In the rows, zero is written as 128.
Facts:
J487: ζ J577, J267
J267: δ b; ξ J367
J894: δ f; ξ J703
J652: δ f; ξ J658
J237: δ a; ξ J131; ζ J40, J657, J413
J890: δ a; ξ J228; ζ J75, J958
J821: δ e; ξ J542
J279: δ b; ξ J774
J614: δ b; ξ J337
J886: δ e; ξ J158
J810: δ f; ξ J459
J349: ξ J646
J882: δ l; ξ J813
J641: δ j; ξ J131
J948: ξ J947
J928: δ j; ξ J542
J745: δ d; ξ J160
J258: δ a; ξ J703
J871: δ a; ξ J205
J705: δ c; ξ J542
J67: δ h; ξ J441
J548: δ k; ξ J774
J930: δ c; ξ J459; ζ J254, J441, J362
J436: δ b; ξ J750; ζ J170
J565: δ a; ξ J367
J75: δ i; ξ J658
J764: ξ J624
J428: ξ J658
J41: ξ J813; ζ J882, J212
J660: δ b; ξ J487
J556: δ j; ξ J205; ζ J281
J31: δ b; ξ J539; ζ J184, J205, J267
J710: ξ J459
J427: δ h; ξ J314
J701: δ a; ξ J763
J352: δ b; ξ J160
J742: δ i; ξ J750
J337: ζ J772, J136
J413: ξ J89
J176: δ b; ξ J441
J958: ξ J128
J295: δ b; ξ J314
J83: ξ J511; ζ J958, J779
J912: δ c; ξ J813
J35: δ e; ξ J511
J796: δ i; ξ J158
J988: δ k; ξ J229
J892: δ l; ξ J459
J774: ζ J431, J948
J956: δ f; ξ J648
J148: ξ J774; ζ J279, J57, J955
J827: δ j; ξ J158
J193: δ f; ξ J160
J813: ζ J648
J57: ξ J947
J714: δ h; ξ J367
J569: δ g; ξ J774
J66: ξ J774
J254: δ e; ξ J750
J772: δ e; ξ J368
J720: ξ J160
J136: δ f; ξ J542
J799: δ i; ξ J98
J54: δ k; ξ J160
J355: δ b; ξ J128
J171: δ l; ξ J149
J577: ξ J539
J532: δ k; ξ J658
J251: δ a; ξ J648
J448: δ g; ξ J160
J982: ξ J703; ζ J705, J701
J112: δ d; ξ J774; ζ J176
J326: δ g; ξ J228
J992: δ b; ξ J511
J564: δ c; ξ J229
J828: δ f; ξ J205; ζ J928
J661: δ f; ξ J763
J329: ξ J648
J616: δ l; ξ J703; ζ J171
J986: δ b; ξ J813; ζ J530, J614
J38: δ b; ξ J459
J904: ξ J658; ζ J60, J171, J207
J375: ξ J459
J955: δ g; ξ J367
J945: δ j; ξ J229
J158: ζ J780, J894
J621: δ b; ξ J229
J93: δ a; ξ J368
J507: δ l; ξ J658
J563: δ c; ξ J205
J881: δ g; ξ J420
J962: δ h; ξ J229
J362: δ h; ξ J813
J811: δ f; ξ J337; ζ J772
J798: δ h; ξ J160
J974: δ g; ξ J703
J687: ξ J228
J467: ξ J149; ζ J577, J974, J67
J396: δ l; ξ J542
J511: ζ J909
J238: δ i; ξ J229
J632: ξ J487
J281: δ h; ξ J658
J570: δ b; ξ J703
J431: ξ J128
J786: ξ J750
J909: δ d; ξ J511
J108: δ i; ξ J441
J280: ξ J750
J521: δ b; ξ J648; ζ J362
J287: ξ J774; ζ J928
J379: δ j; ξ J368
J184: δ h; ξ J542
J763: ζ J942, J193, J108
J888: δ c; ξ J160
J207: δ a; ξ J539
J212: δ f; ξ J420
J942: δ b; ξ J228
J170: δ f; ξ J441
J40: δ b; ξ J420
J457: ξ J205; ζ J714
J530: δ a; ξ J128
J788: δ g; ξ J128
J236: δ d; ξ J337
J884: δ g; ξ J459
J876: δ d; ξ J658; ζ J420, J563, J38
J779: δ l; ξ J128
J60: δ j; ξ J658
J700: δ d; ξ J205; ζ J519
J235: ζ J912, J657, J413
J61: δ b; ξ J205; ζ J93, J742
J181: ξ J542
J721: ξ J314
J539: ζ J212
J344: ξ J542
J780: δ d; ξ J367
J657: δ e; ξ J947
J624: ζ J721, J956, J892
J980: δ h; ξ J235
J519: δ e; ξ J703
J132: δ e; ξ J459; ζ J569

Known rows:
J742: [116 112 131 127 152 138 119 120 123 127 131 107 143 136 115 127 146 101
 112 130 114  99 108 140 114 141 137 137 126 144 109 112 114 127 115 121
 122 152 145 129 139 137 138 131 138 110 138  86  95 141]
J871: [101 129 153 103 133 158 128 124 124 149 138 106 130 115 108 138 146 104
 134 140 124 132 119 140 109 160 131 154 111 146 117 107 134 132 100 102
 127 133 122 140 108 135 126 140 163 125 109  96 142 142]
J149: [125 140 138 120 155 121 108 131 118  92 144  93  82 115 173 137 120 141
 141 188 127 145 149 150 144 125 154 107 193  78 185  79 129 145 164 129
 106 129 117 124 156 164 110 149  78 117 128 164 150  87]
J788: [118 119 132 120 139 141 121 130 132 137 137 104 138 101 111 140 150 111
 126 133 121 125 123 156 121 149 128 140 124 147 103 107 124 139 111 115
 120 135 140 128 128 141 123 121 152 118 132  96 126 146]
J928: [103 100 101 118 182 138 113  99  94 169 198  83 144 122 126 159 189 132
 108 138 124 128  97  96 121 130 167 163 116 173  63  98 156 160 109 150
 100 157 134  79 180 138 134 107 155 146  62 108 111 134]
J710: [146 134 141 173 135 175 128 129 172 115 155  96 176 111 112 145 103  80
 145 104  96 118 126 197 112 142 117 119 150 110 137 104  85 174  81 139
 158 158 165 164  72 163 135 120 161 108 121  79 157 164]
J774: [121 157 141 134 158 120 123 131 118 111 146 103  87 110 170 135 130 144
 136 181 132 150 142 141 128 124 142 118 208  96 190 101 110 144 167 118
 107 144 124 121 160 171 114 158  61 117 127 162 152 100]
J955: [118 109 133 110 148 141 115 136 126 126 129 108 138 114 112 141 148  97
 122 129 116 108 114 156 125 153 131 131 113 135 103  91 136 139 120 117
 117 145 139 137 127 146 130 113 155 114 129  97 119 140]
J884: [146 135 143 177 133 179 126 129 171 118 157  93 174 113 109 149 104  81
 146 101  97 119 124 198 110 146 117 121 146 108 138 102  85 171  87 133
 157 156 160 169  76 162 136 124 163 110 116  79 161 163]
J563: [107 131 134 113 152 133 117 140 134 121 125 102 141 102 125 134 148 106
 124 145 117 114 111 157 137 152 124 131 112 137  93  93 129 144 108 135
 117 157 158 122 114 151 122  95 157 110 138  96 112 142]
J31: [128 131 133 141 149 124 134 127 143 129 145 107 150  90 109 142 148 130
 119 149 117 121 134 146 111 123 129 151 143 146 105 123 132 126  94 132
 124 136 139 119 138 141 119 132 137 117 144  81 106 149]
J621: [125 123 130 136 148 126 129 125 137 123 140 104 151 103 110 140 143 120
 119 147 115 108 125 147 114 127 135 141 130 139  99 113 132 126  96 137
 124 142 140 121 135 138 124 126 144 115 142  82  99 145]
J661: [112 133 135 119 148 134 129 127 136 121 135 107 140 107 110 136 140 116
 126 144 113 118 129 140 118 134 135 146 133 139 110 116 138 125  92 129
 127 140 137 120 122 137 124 127 145 109 135  84 106 141]
J507: [129  78 193  81 175 164  58 140 178  91 125 102 126 132 125 105 192 122
 101 126  88 165 152 124 138 125 136 209  98 148 141  90 162 132  91  80
 120  67 136 163 140 119 128 169 145 131 162  20 119 134]
J945: [125 107 145 141 147 139 125 126 138 135 139  99 140 103 115 147 149 120
 114 148 125 112 119 152 107 139 133 146 112 144  95 101 122 139 105 127
 118 139 138 137 145 141 118 133 150 132 127  90 120 145]
J904: [136  72 163  91 177 153  58 148 191  88 117 111 123 111 122 101 197 129
 102 115  92 179 165 137 152 116 131 195 130 166 135 110 142 141  93  86
 116  70 162 139 146 126 122 142 126 113 184  28 118 139]
J108: [118 118 132 122 151 139 116 115 123 122 142  88 148 113 128 129 138 109
 117 128 115  98 126 149 115 146 144 136 128 142 100 106 124 126 107 129
 120 129 141 122 141 134 134 132 157 109 133  87 102 144]
J652: [127  87 171  83 184 148  63 145 187  68 117 106 128 122 122 101 185 129
 102 118  81 159 163 124 154 111 138 197 122 146 132 106 164 127  83  98
 122  78 154 139 138 125 127 143 134 105 179  16  93 134]
J982: [125 119 127 121 137 139 130 121 136 141 140 102 142  80 114 139 144 119
 129 136 126 131 143 159 112 143 135 141 145 160 101 121 124 139  93 124
 123 119 141 115 129 137 120 123 155 114 131 100 135 151]
J828: [115 136 132 128 140 136 142 117 138 136 143 108 141  92 105 136 139 127
 128 143 120 130 139 141 107 130 134 152 149 156 108 136 126 122  81 126
 131 132 137 112 123 134 122 134 143 110 133  85 116 151]
J556: [122 105 131 160 124 144 121 117 146 145 140  99 130 119 101 146 146 134
 123 167 127 138 117 154 116 130 136 147 105 151  95 113  99 136  95 129
 123 138 141 129 134 126 106 134 147 145 140  91 121 139]

Rows:
No name comes twice in this set of rows, the named rows included.
[125 116 123 148 144 129 137 120 138 137 135 122 144 119  96 137 148 118
 115 145 119 118 120 139 104 120 133 147 143 155 110 135 111 125  95 128
 127 155 145 120 138 137 126 134 123 117 147  83 100 148] : J61
[134  75 167  83 182 152  53 151 185  78 116 105 126 115 128 101 195 124
 102 113  88 167 160 139 159 122 131 189 118 156 129  96 151 143  98  90
 114  72 163 142 144 129 126 136 136 111 181  28 112 137] : J428
[121 128 134 124 143 136 126 133 139 139 139 109 139  86 115 138 157 120
 127 140 123 137 134 153 119 139 123 147 141 154 110 118 124 140 104 117
 122 131 144 121 129 145 119 123 142 117 137  94 130 149] : J467
[143 119 128 112 151 121 120 128 124  95 141 107  80  94 155 151 113 141
 145 187 132 150 171 155 132 116 162 105 209  86 186  85 148 147 148 131
 108 112 104 124 160 164 105 153  80 117 123 171 165  92] : J539
[106 136 164 112 139 146 119 126 122 137 146  91 146 118 120 140 146 108
 125 154 117 114 108 143 115 157 129 154  90 128 108  85 143 129 106 116
 122 135 119 146 115 134 126 143 172 135 116  85 122 139] : J779
[ 89 130 103  79 183 131 119 105  85 162 194  98 155 128 128 145 188 109
 119 149 115 133  95  82 131 132 162 166 124 168  84 102 178 154  93 154
 108 166 129  68 140 138 143 103 159 131  68 105 105 130] : J184
[125 115 127 125 154 126 127 128 129 117 132 108 152 115 107 143 141 102
 115 142 110  89 114 149 117 134 136 132 118 129  97  99 144 128 103 140
 121 153 138 128 133 143 130 118 149 112 139  84  90 141] : J279
[119 124 127 128 136 140 132 123 137 146 141 107 140  86 112 137 149 122
 127 138 127 138 137 155 113 142 129 145 145 165 105 128 113 138  97 118
 124 128 145 114 130 138 119 126 145 116 134  98 134 153] : J287
[113  98 126 136 136 147 120 105 127 121 131 106 129 165  95 132 128 109
 118 145 110 100 106 131 110 127 155 140 108 133 110 115 116 112  96 129
 129 151 129 133 132 118 132 145 141 120 137  79  85 128] : J909
[128 149 140 126 154 118 115 132 124  99 148  95  83 102 171 140 124 152
 142 189 130 156 155 150 141 120 149 115 204  86 188  88 127 146 160 124
 105 125 117 121 158 166 108 155  73 119 128 162 156  92] : J487
[102 105 100 100 179 132 118 105  99 173 190 106 146 119 121 155 194 119
 114 163 126 147  97  93 127 123 159 165 119 177  77 101 164 169  93 158
 102 166 137  73 153 140 127 100 151 150  74 113 119 133] : J821
[ 96 116 109  96 165 144 118 104  90 182 201 100 141 134 106 163 191 122
 124 153 123 150  92  85 119 130 159 177 109 169  86 101 175 152 101 133
 109 155 109  88 148 131 135 121 158 155  55 105 126 131] : J396
[119 138 138 127 146 133 134 133 137 146 142 109 146  78 117 138 158 120
 124 134 126 133 132 152 111 144 117 150 147 161 108 124 122 138 104 115
 122 135 146 119 131 150 123 124 142 116 131  93 133 157] : J457

Now the same nodes, written a new way:
Known rows:
J379: [120 126 134 126 140 130 124 129 132 123 132 123 127 123 118 126 174 126
 139 125 124 110 139 135 139 127 122 131]
J112: [135 130 137 123 118 130 130 138 120 124 125 127 136 136 137 131 127 126
 121 150 119 119 122 122 126 120 114 133]
J882: [126 126 131 124 128 137 124 135 122 121 129 128 130 130 139 127 151 131
 127 138 128 115 125 139 127 125 128 132]
J652: [166 138 111 122 157 141 161 126 112 131 112  84  99 114 186 139  46 144
 141  91 138  46 147 108 126 114 145 132]
J786: [123 126 127 136 134 128 123 132 134 131 131 117 121 130 131 125 147 128
 132 124 135 141 127 131 127 130 138 126]
J827: [120 125 134 127 140 129 124 130 132 123 132 123 127 123 118 126 174 126
 139 126 124 109 139 135 139 127 122 131]
J171: [126 135 129 126 126 133 116 141 117 117 131 111 129 127 149 131 149 131
 125 141 134 127 116 137 137 133 143 136]
J904: [153 145 112 128 164 126 151 137 115 128 109  69  96 134 160 139  67 149
 139  88 157  28 149 113 143 126 170 135]
J149: [115 127 119 129 125 120 119 110 135 130 125 158 129 138  95 124 111 133
 123 111 144 119 132 138 128 132 151 122]
J942: [140 134 133 125 118 132 137 135 122 126 130 128 135 114 150 130 110 121
 125 139 109 144 121 117 127 122 107 133]
J661: [136 129 130 134 126 131 125 130 128 131 132 112 120 121 159 130 123 123
 132 134 121 154 122 116 121 120 127 128]
J714: [125 130 133 127 125 133 130 142 128 125 131 128 130 125 134 122 140 124
 127 124 126 122 119 128 127 127 127 140]
J660: [141 133 136 126 119 131 138 139 122 127 129 117 133 118 152 131 117 120
 127 143 109 142 121 112 127 121 104 134]
J700: [135 129 137 123 118 130 130 138 120 124 125 126 136 136 138 131 128 126
 121 149 119 120 123 122 126 120 113 133]
J38: [135 134 134 126 112 130 132 133 124 126 132 138 138 116 140 128 116 119
 123 143 109 155 117 120 127 123 106 131]
J428: [154 135 110 125 168 139 160 133 117 131 112  82  98 122 165 135  75 149
 143  82 148  37 150 121 132 125 153 131]
J930: [124 125 137 121 132 116 124 118 136 132 119 117 135 138 109 128 147 126
 137 143 130 172 128 133 143 127 101 124]
J511: [115 127 120 128 123 116 118 107 136 131 122 162 130 145  86 124 106 134
 121 112 146 108 135 136 128 129 152 122]
J779: [126 124 131 128 129 139 126 137 122 122 131 136 130 129 139 126 156 132
 125 138 122 104 130 141 124 121 128 128]
J136: [129 127 128 135 117 130 119 123 131 130 135 132 126 120 147 128 121 122
 128 134 120 167 120 123 121 123 130 126]
J810: [130 128 130 134 118 127 119 123 131 131 133 129 125 125 144 128 123 121
 128 137 123 161 120 119 121 122 129 126]

Rows:
No name comes twice in this set of rows, the named rows included.
[125 129 133 115 125 133 131 133 131 126 122 124 134 126 138 118 131 124
 133 122 135 159 109 136 134 124 116 145] : J362
[122 125 129 132 130 124 124 124 132 129 133 129 134 120 115 130 154 127
 131 136 119 164 133 137 136 138 115 116] : J705
[134 129 125 134 124 134 126 127 127 130 134 121 122 115 160 128 119 124
 131 131 121 160 120 122 121 123 130 127] : J212
[140 132 140 114 118 126 136 129 126 129 118 118 136 128 145 128 104 120
 130 142 119 158 115 114 133 116  96 140] : J521
[112 124 132 127 132 129 119 124 133 122 136 138 133 119 112 124 176 125
 136 126 122 131 135 143 139 131 122 128] : J928
[118 119 134 120 125 129 130 137 130 125 138 134 134 123 122 122 143 117
 124 133 131 133 124 130 120 141 124 144] : J184
[137 130 135 123 121 135 133 141 119 123 127 121 134 130 147 131 129 126
 123 147 119 125 121 124 125 122 113 134] : J236
[128 124 125 135 134 150 120 138 129 131 136  98 121 118 145 129 179 125
 138 115 123 161 114 121 116 138 127 126] : J413
[125 123 131 144 136 127 125 137 135 132 131 121 118 137 129 125 151 130
 132 127 128 116 137 127 123 122 136 123] : J83
[135 128 129 120 123 150 123 125 121 125 134 120 133 111 143 134 157 121
 134 125 108 139 117 115 120 128 110 129] : J657
[118 125 136 127 137 126 121 127 133 123 130 129 129 130 108 126 172 126
 137 128 124 105 141 133 140 125 123 130] : J556
[122 125 132 139 132 122 121 133 136 132 128 119 120 140 123 125 148 128
 131 128 134 128 131 126 127 126 138 126] : J148

